Here is a tiny trained network, its code and every weight. The questions are about switching its units off for an input and a class, where a switched-off unit gives its printed mean instead of its output.

import numpy as np


def w(rows, s, z=0):
    codes = np.array(rows[::2]) - 128.0
    scale = np.full(codes.shape[1], s)
    scale[-1] = z or s
    return codes * scale


def f(y):
    return np.maximum(y, 0)


def log_softmax(a):
    a = a - a.max(-1, keepdims=True)
    return a - np.log(np.exp(a).sum(-1, keepdims=True))


def net(x, mask):
    res = np.array(x, float).reshape(1, 6) / 4 @ E
    y = f(res @ A[0][:, :-1].T + A[0][:, -1])
    res = res + np.where(mask, y, B[0][:, -1]) @ B[0][:, :-1]
    return log_softmax(res[-1] @ U[:, :-1].T + U[:, -1])


A, B = {}, {}
E = w([
[232,14,252,106,139,141,182,54,137],'x0',
[141,131,120,140,146,113,119,119,119],'x1',
[169,174,151,170,155,255,17,92,240],'x2',
[98,130,146,124,109,119,136,123,149],'x3',
[120,126,139,158,121,99,121,122,135],'x4',
[129,146,137,147,152,107,127,116,120],'x5',
],0.01)
A[0] = w([
[97,93,85,96,109,50,172,174,61,223],'N1',
[143,88,128,109,99,54,184,168,70,213],'N2',
[203,11,246,108,134,152,172,2,106,132],'N3',
[173,142,166,161,138,185,52,70,210,123],'N4',
[110,151,90,157,112,147,68,145,185,156],'N5',
[44,210,44,150,90,119,56,185,100,254],'N6',
[150,169,152,177,144,226,32,83,227,132],'N7',
],0.0084,0.0075)
B[0] = w([
[111,152,228,30,89,117,220,139,85,224],'N1',
[91,144,182,25,156,105,240,56,143,216],'N2',
[186,28,189,150,94,154,161,30,219,252],'N3',
[176,108,140,141,93,185,54,152,183,208],'N4',
[119,155,98,153,180,153,85,194,149,176],'N5',
[20,254,155,134,188,146,126,205,65,240],'N6',
[153,135,52,209,141,199,51,196,204,231],'N7',
],0.0097,0.019)
U = w([
[90,173,175,82,121,117,162,198,1,255],'0',
[107,161,58,184,167,168,63,233,124,147],'1',
[119,95,129,175,97,114,130,140,113,40],'2',
[126,103,83,157,87,100,118,125,128,35],'3',
[118,82,90,155,120,106,127,132,91,49],'4',
[110,95,69,149,114,102,124,121,106,55],'5',
[140,78,163,69,103,108,181,25,137,212],'6',
[198,67,137,213,63,182,87,129,187,103],'7',
],0.0095,0.0024)

Each question gives the input, the list of numbers given to net, and the class t.
The units are the neurons (one row each of A and B). Each row of codes is followed by its name. A weight is (code - 128) times the scale printed after its matrix; where a second scale follows, it is the last column's (A, B and U).
mask holds one flag per neuron, in row order. A switched-off neuron (its flag False) gives its mean, the last column of its row in B, instead of its output. The means were averaged over made-up inputs and are rounded, as every weight is.
A unit's drop is (log p(t) with every unit on - log p(t) with that unit switched off) / (log p(t) with every unit on - log p(t) with every unit switched off).
The circuit of an input: a set's keep is (log p(t) with only the set's units on - log p(t) with every unit switched off) / (log p(t) with every unit on - log p(t) with every unit switched off). Starting from all 7 units, units are removed one at a time, each time the one whose removal leaves the highest keep (on an exact tie, the one counted first), for as long as the keep stays at least 0.8.
circuit, biggest first: the units of the circuit, biggest drop first
unit that matters most: the unit with the biggest drop
k most important neurons: the k neurons with the biggest drops, biggest first
drop when u is switched off: that unit's drop, to one decimal
input [-7,-8,0,2,8,8], class 0: unit that matters most -> N7
input [-1,6,-1,-6,5,4], class 0: circuit, biggest first -> [N3, N7]
input [0,-4,-1,-8,6,6], class 0: 2 most important neurons -> [N3, N7]
input [-3,3,0,-5,-8,-7], class 0: 2 most important neurons -> [N7, N4]
input [-4,2,0,1,-7,-4], class 0: 2 most important neurons -> [N7, N4]
input [1,-6,-7,0,6,-2], class 6: 2 most important neurons -> [N6, N2]
input [0,2,5,7,-4,1], class 1: drop when N3 is switched off -> 1.6
input [0,-7,3,5,-3,-4], class 1: drop when N3 is switched off -> 1.6
input [-2,2,8,4,5,-7], class 1: drop when N4 is switched off -> 0.0
input [0,-1,6,-6,2,2], class 1: drop when N3 is switched off -> 1.6
